arr =
[[127 155 124 130 139 117 141 117 144 125]
 [131 152 115 115 150 122 135 125 137 123]
 [122 130 131 122 124 126 128 123 136 132]
 [140 139 125 125 132 125 132 117 136 129]
 [127 139 121 119 136 118 128 125 139 137]
 [131 142 124 126 135 117 136 125 129 128]
 [123 145 133 119 137 113 135 120 141 131]
 [130 133 135 119 127 125 128 117 140 132]
 [135 149 122 109 139 121 134 115 144 128]
 [134 137 135 118 125 124 135 115 134 125]]
Rows and columns are counted from 0.
row 0 col 0	127
row 0 col 6	141
row 3 col 3	125
row 8 col 0	135
row 6 col 4	137
row 9 col 1	137
row 4 col 6	128
row 7 col 6	128
row 1 col 4	150
row 7 col 3	119
row 4 col 4	136
row 4 col 7	125
row 1 col 6	135
row 3 col 4	132
row 9 col 8	134
row 0 col 9	125
row 0 col 4	139
row 0 col 7	117
row 7 col 4	127
row 6 col 8	141
row 9 col 0	134
row 5 col 7	125
row 7 col 9	132
row 5 col 6	136
row 5 col 3	126
row 2 col 3	122
row 7 col 5	125
row 5 col 2	124
row 9 col 9	125
row 5 col 9	128
row 2 col 6	128

m =
[[122 156 123 117]
 [118 128 139 134]
 [126 133 130 134]
 [111 143 123 125]
 [137 140 141 129]
 [130 126 115 123]
 [126 135 137 143]]
m[0,0] => 122
m[:, 1] => [156, 128, 133, 143, 140, 126, 135]
m[5,2] => 115
m[4,3] => 129
m[:, 2] => [123, 139, 130, 123, 141, 115, 137]
m[4,0] => 137
m[6,0] => 126
m[2,1] => 133
m[3] => [111, 143, 123, 125]
m[6,2] => 137
m[:, 0] => [122, 118, 126, 111, 137, 130, 126]
m[2,3] => 134

X =
[[148 130 141 106 147 145 127 125 114 143 106 112 147 119 132]
 [146 123 105 110 131 116 120 138 144 112 112 144 119 128 118]
 [140 118 130 111 116 143 115 142 108 126 107 135 139 124 122]
 [128 149 118 135 126 130 146 124 151 126 131 124 108 150 106]
 [112 110 147 148 151 105 112 147 109 107 120 109 112 139 115]
 [109 149 144 146 111 111 133 144 139 130 108 126 128 127 111]
 [119 142 132 141 143 130 109 148 116 126 113 135 143 144 110]
 [120 117 151 143 116 122 135 146 116 127 138 135 117 143 105]
 [132 127 120 117 149 105 139 123 143 133 141 106 146 106 148]
 [148 119 122 130 148 151 109 114 146 116 137 121 133 133 133]
 [109 150 140 137 150 121 134 130 111 129 142 118 128 150 121]
 [144 124 128 119 137 133 106 118 122 147 142 126 106 126 143]
 [109 120 137 131 140 113 144 116 123 149 106 114 105 130 142]
 [134 111 105 139 137 105 116 144 112 132 114 133 114 133 150]]
X[0, 0] => 148
X[8, 4] => 149
X[2, 0] => 140
X[9] => [148, 119, 122, 130, 148, 151, 109, 114, 146, 116, 137, 121, 133, 133, 133]
X[11, 5] => 133
X[11, 10] => 142
X[8, 14] => 148
X[6, 12] => 143
X[10, 1] => 150
X[12, 6] => 144
X[12, 2] => 137
X[12, 12] => 105
X[6, 0] => 119
X[10, 3] => 137
X[3, 4] => 126
X[9, 12] => 133
X[11, 6] => 106
X[:, 11] => [112, 144, 135, 124, 109, 126, 135, 135, 106, 121, 118, 126, 114, 133]
X[:, 4] => [147, 131, 116, 126, 151, 111, 143, 116, 149, 148, 150, 137, 140, 137]
X[8, 3] => 117
X[2, 8] => 108
X[1, 6] => 120
X[10, 5] => 121
X[13, 1] => 111
X[5, 11] => 126
X[7, 9] => 127
X[:, 13] => [119, 128, 124, 150, 139, 127, 144, 143, 106, 133, 150, 126, 130, 133]
X[3, 8] => 151
X[11] => [144, 124, 128, 119, 137, 133, 106, 118, 122, 147, 142, 126, 106, 126, 143]
X[7, 4] => 116
X[2, 5] => 143
X[0, 6] => 127
X[0, 9] => 143
X[7, 10] => 138
X[12, 11] => 114
X[4, 14] => 115
X[8] => [132, 127, 120, 117, 149, 105, 139, 123, 143, 133, 141, 106, 146, 106, 148]
X[11, 12] => 106

A = [118 137 114 112 154 129 141 128 136 156]
A[0]	118
A[8]	136
A[9]	156
A[3]	112
